Here is a tiny trained network, its code and every weight. The questions are about switching its units off for an input and a class, where a switched-off unit gives its printed mean instead of its output.

import numpy as np


def w(rows, s, z=0):
    codes = np.array(rows[::2]) - 128.0
    scale = np.full(codes.shape[1], s)
    scale[-1] = z or s
    return codes * scale


def norm(h):
    return h / np.sqrt((h * h).mean(-1, keepdims=True) + 1e-5)


def f(y):
    return np.maximum(y, 0)


def log_softmax(a):
    a = a - a.max(-1, keepdims=True)
    return a - np.log(np.exp(a).sum(-1, keepdims=True))


def net(x, mask):
    res = np.array(x, float).reshape(1, 6) / 4 @ E
    u = 0
    for l in range(2):
        y = f(norm(res) @ A[l][:, :-1].T + A[l][:, -1])
        res = res + np.where(mask[u : u + 16], y, B[l][:, -1]) @ B[l][:, :-1]
        u += 16
    return log_softmax(norm(res)[-1] @ U[:, :-1].T + U[:, -1])


A, B = {}, {}
E = w([
[85,147,168,129],'x0',
[173,254,121,188],'x1',
[88,91,84,215],'x2',
[128,124,128,131],'x3',
[130,131,130,131],'x4',
[154,96,169,154],'x5',
],0.0097)
A[0] = w([
[68,125,232,156,111],'0.n1',
[91,190,202,47,103],'0.n2',
[76,74,103,129,117],'0.n3',
[69,159,187,134,85],'0.n4',
[7,180,115,73,102],'0.n5',
[215,118,4,89,54],'0.n6',
[100,179,75,91,130],'0.n7',
[188,105,174,188,110],'0.n8',
[152,198,72,160,18],'0.n9',
[87,192,66,100,145],'0.n10',
[121,108,103,141,41],'0.n11',
[191,231,120,199,3],'0.n12',
[201,43,19,85,109],'0.n13',
[90,102,105,152,161],'0.n14',
[43,146,62,128,175],'0.n15',
[130,62,118,92,99],'0.n16',
],0.011,0.0047)
B[0] = w([
[185,85,196,103,184],'0.n1',
[201,104,29,155,223],'0.n2',
[89,200,184,110,214],'0.n3',
[184,79,175,137,159],'0.n4',
[183,35,196,121,196],'0.n5',
[220,54,205,153,196],'0.n6',
[194,92,160,149,190],'0.n7',
[199,43,166,164,187],'0.n8',
[93,184,203,115,196],'0.n9',
[132,37,189,130,210],'0.n10',
[124,154,136,128,136],'0.n11',
[61,168,229,2,253],'0.n12',
[120,142,208,109,249],'0.n13',
[174,132,144,168,204],'0.n14',
[126,50,236,230,229],'0.n15',
[105,251,168,54,212],'0.n16',
],0.0076,0.0052)
A[1] = w([
[141,128,127,88,52],'1.n1',
[63,111,95,195,140],'1.n2',
[100,54,64,54,255],'1.n3',
[168,249,134,159,34],'1.n4',
[100,92,200,104,53],'1.n5',
[145,230,127,194,5],'1.n6',
[46,67,130,104,174],'1.n7',
[151,157,84,43,198],'1.n8',
[140,93,159,187,84],'1.n9',
[186,136,196,121,178],'1.n10',
[45,53,105,52,25],'1.n11',
[168,133,114,27,159],'1.n12',
[181,148,116,107,42],'1.n13',
[151,109,79,68,10],'1.n14',
[203,131,54,99,182],'1.n15',
[40,114,126,231,58],'1.n16',
],0.014,0.0023)
B[1] = w([
[150,148,97,186,144],'1.n1',
[147,178,84,176,139],'1.n2',
[92,191,138,110,147],'1.n3',
[57,120,151,89,152],'1.n4',
[204,114,157,133,218],'1.n5',
[94,197,157,58,140],'1.n6',
[130,254,138,100,155],'1.n7',
[87,143,130,210,156],'1.n8',
[178,105,62,107,178],'1.n9',
[137,57,101,142,250],'1.n10',
[114,193,149,71,146],'1.n11',
[123,135,95,241,184],'1.n12',
[59,142,75,160,144],'1.n13',
[80,158,125,156,137],'1.n14',
[104,162,123,215,144],'1.n15',
[114,197,25,181,157],'1.n16',
],0.0098,0.014)
U = w([
[102,249,207,40,123],'0',
[170,106,139,152,207],'1',
[181,62,140,138,164],'2',
[124,188,39,206,159],'3',
[161,104,137,145,184],'4',
[179,50,112,91,145],'5',
[71,64,31,40,2],'6',
[32,103,20,25,7],'7',
],0.012,0.0061)

Each question gives the input, the list of numbers given to net, and the class t.
The units are the neurons (one row each of A and B). Each row of codes is followed by its name. A weight is (code - 128) times the scale printed after its matrix; where a second scale follows, it is the last column's (A, B and U).
mask holds one flag per neuron, layer by layer. A switched-off neuron (its flag False) gives its mean, the last column of its row in B, instead of its output. The means were averaged over made-up inputs and are rounded, as every weight is.
A unit's drop is (log p(t) with every unit on - log p(t) with that unit switched off) / (log p(t) with every unit on - log p(t) with every unit switched off).
The circuit of an input: a set's keep is (log p(t) with only the set's units on - log p(t) with every unit switched off) / (log p(t) with every unit on - log p(t) with every unit switched off). Starting from the 12 units with the biggest drops (on a tie, the unit counted first), units are removed one at a time, each time the one whose removal leaves the highest keep (on an exact tie, the one counted first), for as long as the keep stays at least 0.8.
circuit, biggest first: the units of the circuit, biggest drop first
most important unit: the unit with the biggest drop
top k neurons: the k neurons with the biggest drops, biggest first
top k neurons in layer l: the k neurons of layer l with the biggest drops, biggest first
drop when u is switched off: that unit's drop, to one decimal
input [6,-8,6,5,0,-1], class 0: circuit, biggest first => 1.n7, 1.n11
input [4,6,6,0,6,6], class 0: top 3 neurons => 0.n12, 1.n6, 0.n10
input [0,-6,7,2,6,3], class 3: top 2 neurons => 0.n12, 1.n16
input [-4,-3,-7,5,0,-1], class 3: top neuron => 0.n15
input [5,8,-1,-6,-4,8], class 0: circuit, biggest first => 1.n6, 1.n4
input [0,6,-7,-6,-3,1], class 3: circuit, biggest first => 0.n2, 1.n12, 0.n15, 1.n13
input [8,-8,-6,-8,8,8], class 0: circuit, biggest first => 1.n11, 1.n7
input [-4,6,-7,-2,6,-5], class 3: top 3 neurons => 1.n12, 0.n15, 0.n2
input [-3,6,-8,-6,-8,3], class 3: top 2 neurons => 1.n12, 0.n2
input [-1,4,-7,-3,6,3], class 3: top 2 neurons in layer 0 => 0.n2, 0.n15
input [-5,-5,7,-3,-1,5], class 3: top 4 neurons in layer 0 => 0.n12, 0.n6, 0.n5, 0.n1
input [-7,-8,3,5,3,-3], class 0: top 2 neurons in layer 1 => 1.n7, 1.n11
input [-6,7,-6,-1,-6,2], class 0: top 3 neurons in layer 0 => 0.n9, 0.n12, 0.n5
input [6,-2,8,-7,5,0], class 3: circuit, biggest first => 1.n16
input [1,-5,7,5,0,-6], class 3: top 2 neurons in layer 0 => 0.n12, 0.n15
input [7,4,-7,-8,5,-5], class 1: top 2 neurons => 0.n5, 0.n10
input [8,6,-4,-3,2,-4], class 2: top 2 neurons in layer 1 => 1.n10, 1.n7
input [-8,-8,5,-7,1,3], class 0: top 2 neurons in layer 1 => 1.n7, 1.n11
input [-8,-8,-6,6,-3,-4], class 0: top 2 neurons in layer 1 => 1.n11, 1.n3
input [-2,-6,-8,-7,-4,1], class 3: most important unit => 1.n12
input [8,-8,7,0,7,-6], class 0: drop when 1.n10 is switched off => 0.2
input [-7,-7,8,-6,0,2], class 3: drop when 0.n5 is switched off => 0.3
input [7,-3,-5,3,-1,-7], class 2: drop when 0.n5 is switched off => 0.2
